The symbols move the objects like this.
from | δ ε π κ
z407 | z699 z762 z568 z501
z673 | z144 z862 z544 z154
z607 | z130 z193 z985 z143
z772 | z642 z224 z503 z419
z985 | z596 z909 z382 z363
z275 | z542 z290 z554 z876
z862 | z445 z382 z98 z673
z572 | z544 z612 z874 z330
z876 | z647 z275 z90 z32
z683 | z594 z874 z212 z762
z290 | z455 z231 z630 z275
z946 | z167 z814 z73 z352
z718 | z720 z363 z673 z504
z854 | z683 z144 z501 z98
z280 | z32 z568 z455 z462
z503 | z193 z653 z282 z167
z98 | z762 z854 z646 z544
z445 | z816 z330 z762 z144
z90 | z419 z554 z946 z761
z231 | z37 z462 z647 z290
z764 | z653 z419 z271 z814
z612 | z98 z154 z816 z572
z699 | z231 z712 z876 z212
z37 | z90 z853 z405 z455
z837 | z275 z212 z853 z568
z462 | z853 z280 z542 z231
z193 | z570 z215 z909 z607
z570 | z718 z448 z999 z130
z104 | z501 z544 z594 z816
z909 | z999 z675 z720 z985
z646 | z837 z501 z462 z319
z642 | z969 z352 z193 z828
z504 | z382 z718 z154 z867
z217 | z612 z596 z445 z720
z212 | z290 z699 z32 z837
z647 | z405 z542 z419 z630
z224 | z352 z405 z653 z772
z568 | z876 z837 z37 z280
z853 | z554 z32 z340 z37
z816 | z646 z104 z712 z874
z340 | z814 z761 z642 z405
z814 | z503 z764 z969 z946
z675 | z867 z130 z217 z909
z419 | z828 z772 z167 z764
z382 | z330 z720 z854 z862
z282 | z909 z143 z718 z794
z405 | z946 z340 z828 z224
z720 | z572 z217 z144 z382
z653 | z215 z828 z143 z503
z554 | z772 z630 z814 z90
z828 | z73 z642 z607 z653
z32 | z630 z876 z761 z853
z969 | z282 z271 z570 z73
z762 | z712 z683 z837 z407
z143 | z675 z607 z363 z282
z999 | z673 z867 z572 z596
z630 | z224 z647 z764 z554
z448 | z363 z794 z867 z570
z594 | z280 z319 z290 z712
z215 | z448 z73 z675 z193
z867 | z862 z504 z612 z999
z330 | z104 z572 z683 z445
z542 | z340 z455 z772 z647
z596 | z154 z999 z330 z217
z271 | z143 z167 z448 z969
z761 | z764 z90 z352 z340
z130 | z504 z570 z596 z675
z712 | z462 z594 z275 z699
z874 | z319 z816 z699 z683
z501 | z212 z407 z280 z646
z154 | z854 z673 z104 z612
z144 | z874 z445 z407 z854
z352 | z271 z946 z215 z642
z319 | z568 z646 z231 z594
z363 | z217 z985 z862 z718
z167 | z607 z503 z794 z271
z794 | z985 z282 z504 z448
z73 | z794 z969 z130 z215
z544 | z407 z98 z319 z104
z455 | z761 z37 z224 z542

The rows follow the links: the fewer symbols apart two objects are, the more alike their rows tend to be.

Each row is also shifted at random along 7 hidden directions that mean nothing.

Some objects, each with a row of numbers:
z280 -> 6 -50 -1 30 -35 -21 -10 12 2 18 12 18 -13 26 -13 40 24 -18 6 27 -55 25 16 -59 -23 7 -57 2 13 10 -7 -2 25 45 36 86 -27 -46
z290 -> 8 -9 12 4 -17 -6 -28 17 -76 50 -8 12 22 22 -32 40 5 -12 10 -61 -13 30 -4 -49 -39 3 24 -11 -13 -34 35 -20 -36 -4 -1 27 30 6
z98 -> -44 36 2 -20 37 -32 29 -7 46 -42 28 -24 2 -39 8 -42 22 -33 -49 54 12 48 -1 88 41 -21 4 13 -31 23 -29 69 -19 21 5 -42 -11 -12
z874 -> 153 -30 17 0 23 -22 -13 -53 -29 -57 42 -24 -27 -35 43 -16 23 -4 -25 -4 -5 25 -22 43 20 -18 22 -43 24 -58 14 16 2 30 21 51 -37 -41
z212 -> -8 -1 6 -36 24 -28 -10 -21 -68 24 5 -41 1 -6 15 34 31 -4 -18 -38 -15 51 -40 23 -3 -33 55 -36 -30 -86 16 23 -15 20 32 0 7 -30
z596 -> -49 -3 16 -2 -10 5 -5 -18 3 17 11 11 10 -21 -19 -33 1 -11 29 -34 22 -9 17 -8 -9 27 -2 31 10 3 27 -30 4 -10 -40 -8 1 12
z761 -> 16 -2 -11 -18 7 0 27 22 1 18 -15 -29 -14 29 26 48 -18 32 -14 27 -15 -9 -29 -7 2 -21 17 -46 -24 9 -17 16 7 -17 20 -43 48 9
z630 -> 26 -26 -28 5 3 -4 47 25 69 8 -11 -17 -34 34 20 44 -12 26 -22 74 -35 -8 2 -16 0 -19 -24 -26 -25 44 -42 21 46 12 32 -57 15 -4
z130 -> -5 46 8 2 9 10 17 20 6 72 -42 -22 46 -13 -18 -54 9 14 18 -12 20 -43 -33 -26 22 17 -4 52 -37 15 -14 -7 36 -7 -5 -46 12 1
z772 -> -27 37 -21 12 -4 16 -5 51 46 -37 -19 29 -10 21 -26 -1 -22 -12 -32 55 -3 -6 22 18 10 -20 -27 3 2 34 -36 28 -18 -19 12 24 -29 3
z607 -> 73 19 -10 35 -20 25 7 12 40 -24 -18 11 1 0 24 -39 -16 15 -1 54 5 -55 0 -1 27 12 -58 21 29 73 -47 7 20 0 4 32 0 6
z224 -> -20 16 -42 5 -4 28 -22 13 69 -116 7 53 -61 11 -12 11 -39 -21 -47 49 7 10 67 78 -4 -41 -11 -23 47 3 -28 20 -37 -22 -2 28 -64 22
z282 -> 145 8 5 36 -24 39 -19 -13 -15 -25 -11 19 4 -8 24 -39 -27 20 15 -15 26 -61 0 -7 7 21 -21 4 50 35 -4 -30 -7 -19 -26 38 17 33
z275 -> -4 -83 -23 40 -35 -1 0 10 41 18 2 46 -26 44 -36 60 -2 -4 28 2 -48 10 64 -90 -58 21 -45 14 16 20 13 -51 43 30 8 8 -34 -4
z764 -> -64 37 -19 -4 19 25 -14 44 8 4 -40 34 17 23 -60 5 -21 1 1 -31 18 -11 22 -13 -16 -11 38 21 -21 -30 11 -21 -18 -39 -10 -47 -37 29
z352 -> -91 -3 -28 -6 2 17 6 21 38 -11 -24 15 -12 32 -8 31 -17 19 12 22 -8 -23 15 -18 -6 -5 -7 2 3 1 -14 -13 22 -13 13 -17 -27 6
z73 -> -119 43 -8 -15 -11 19 -26 15 -17 -6 -23 13 13 8 -6 -2 -7 -1 11 -4 12 -18 -7 14 9 -2 -9 14 15 -11 -12 5 -20 -20 3 51 -10 -1
z673 -> -14 -46 16 -51 9 -13 24 -81 -25 -29 55 -48 -35 -29 87 24 -8 25 13 -16 18 12 -22 58 5 3 40 -63 22 -13 29 -1 -10 -7 -30 -44 78 22
z544 -> 61 52 45 6 23 -31 -1 22 -48 29 8 -21 60 -34 -24 -61 35 -30 -23 -6 14 26 -46 7 36 6 12 26 -40 7 5 42 -33 8 2 25 9 -29
z646 -> 2 -26 0 -10 21 -27 5 -25 -11 -6 18 -15 -6 -9 7 20 27 -8 -9 -11 -16 44 0 11 -4 -10 22 -10 -15 -39 10 9 5 34 21 -16 -20 -20
z568 -> 26 1 -5 14 -6 -14 13 16 -4 5 6 3 9 9 -1 22 3 -17 -25 17 -13 38 12 5 -11 -5 -9 -1 -19 50 -18 25 -34 17 4 -25 46 22
z814 -> 74 75 10 11 -10 23 -13 53 -45 -27 -21 12 30 10 7 -14 -38 0 -33 18 27 -21 -27 28 23 -10 3 -24 6 63 -23 38 -85 -53 -15 35 70 44
z718 -> -96 -4 11 0 -25 -1 -2 -5 16 41 -1 1 8 -8 -13 -26 14 -7 35 3 -4 -22 -1 -31 2 27 -45 40 10 10 2 -16 39 8 -8 44 -15 -28
z167 -> 2 69 -5 -6 22 8 9 42 7 24 -47 -29 27 3 1 -36 9 18 -20 42 3 -39 -56 6 50 -21 -8 14 -32 -3 -48 39 24 -8 41 13 -20 -34
z503 -> -28 -1 12 9 -44 31 -42 11 -79 -4 -11 34 20 31 9 35 -34 16 44 -45 12 -37 -4 -46 -22 30 -8 -19 51 21 27 -41 -53 -43 -27 82 54 39
z144 -> 88 -3 32 15 3 -19 23 -9 -8 -11 33 -11 23 -27 21 -33 3 -9 -8 17 14 9 -12 9 20 24 -9 1 -4 67 3 19 -25 6 -25 -15 53 14
z419 -> -71 -4 -1 -27 -18 -2 -5 15 -32 3 -5 -20 -18 34 37 60 -9 24 3 34 -28 -12 -42 -12 6 -15 -13 -56 12 -9 -13 20 -2 -16 33 73 31 -27
z104 -> 9 -55 -4 -25 37 -13 16 -67 -1 -42 41 -11 -22 -21 30 23 3 11 9 -47 16 35 24 35 -19 0 67 -25 1 -45 43 -26 -3 10 -26 -101 2 32

From each start, follow one symbol. Which object do you reach?
Answers are names.
new walk
111 -38 24 39 6 -15 -17 -5 -33 20 9 24 30 -7 -40 -18 25 -14 21 -53 -9 13 13 -68 -19 28 8 28 -1 -26 43 -41 13 26 -3 18 -45 -18
ε z683
new walk
-56 -19 13 -16 -34 0 11 -33 -8 15 19 -25 -11 -7 58 5 -5 17 30 19 -1 -25 -23 2 9 23 -39 -14 29 43 -7 0 14 -1 -13 36 66 -1
π z862
new walk
107 22 -30 -14 45 23 8 5 27 -41 -21 -7 -31 2 3 3 -28 23 -44 -4 20 -7 5 55 4 -48 69 -41 -16 -54 -7 6 -3 -29 6 -90 -24 29
ε z761
new walk
-72 -44 14 -4 -22 -2 9 -32 14 18 25 3 -7 -9 7 0 0 3 45 -15 3 -12 18 -29 -15 38 -21 15 22 19 28 -37 26 3 -32 -4 17 4
κ z720
new walk
25 5 13 -19 30 -23 31 -29 30 -22 30 -36 -8 -40 29 -38 15 -4 -23 29 13 15 -16 56 34 -7 13 -5 -15 5 -6 33 11 13 -4 -42 2 -13
δ z544
new walk
150 -20 15 -11 21 -5 34 -58 15 -23 33 -50 -27 -42 71 -38 -3 28 -12 13 21 -22 -31 50 31 -3 21 -37 7 6 -1 8 26 2 -16 -52 37 6
ε z720
new walk
36 -3 33 5 -13 -24 5 -16 -10 -27 45 -13 1 -30 29 -31 12 -20 -10 38 2 15 -18 26 28 15 -34 -11 20 47 -4 35 -21 13 -9 67 28 -23
κ z445
new walk
85 39 7 36 -19 36 -38 20 -25 -6 -30 32 28 -3 -19 -49 -15 2 13 -25 26 -52 -2 -20 10 17 -16 28 32 11 -3 -23 -15 -24 -14 64 -19 12
π z909
new walk
37 13 -22 15 4 37 -6 4 20 -36 -24 24 -2 9 5 -10 -30 22 7 -6 24 -43 19 6 0 3 6 9 23 15 -10 -24 -2 -25 -15 -28 -10 41
ε z167
new walk
-110 -30 -1 -33 -19 10 -14 -59 -4 -25 32 2 -33 -18 29 10 -11 2 32 -34 18 -1 23 35 -19 12 7 -12 45 -25 30 -30 -5 -12 -38 9 14 18
κ z867
new walk
12 32 15 -10 21 -23 -14 15 -67 42 -9 -16 40 -7 -28 -1 30 -24 -20 -46 -1 48 -28 4 -3 -16 43 6 -46 -46 15 21 -38 12 13 -6 10 -10
ε z712
new walk
-10 43 2 -23 22 4 23 -8 14 38 -22 -44 17 -26 17 -49 8 16 -4 3 24 -28 -40 31 34 -6 14 20 -31 -5 -21 16 30 -5 0 -57 16 -2
π z720
new walk
83 11 -20 10 25 34 -20 12 9 -30 -33 25 -10 12 -24 -8 -24 23 -2 -34 18 -36 13 -5 -6 -18 43 -7 10 -59 13 -36 10 -30 -1 -26 -63 16
δ z167
new walk
27 -57 -7 -1 -5 6 25 -57 61 -20 27 -13 -44 -20 41 -13 -5 22 22 16 2 -28 20 8 0 16 -18 -3 29 10 3 -30 63 15 -17 -37 -11 -1
κ z596
new walk
0 50 -11 -7 24 21 4 33 -3 8 -42 -6 24 12 -8 -10 -16 22 -8 -1 20 -32 -24 6 18 -12 28 4 -25 -4 -17 6 -7 -31 6 -45 4 21
δ z73
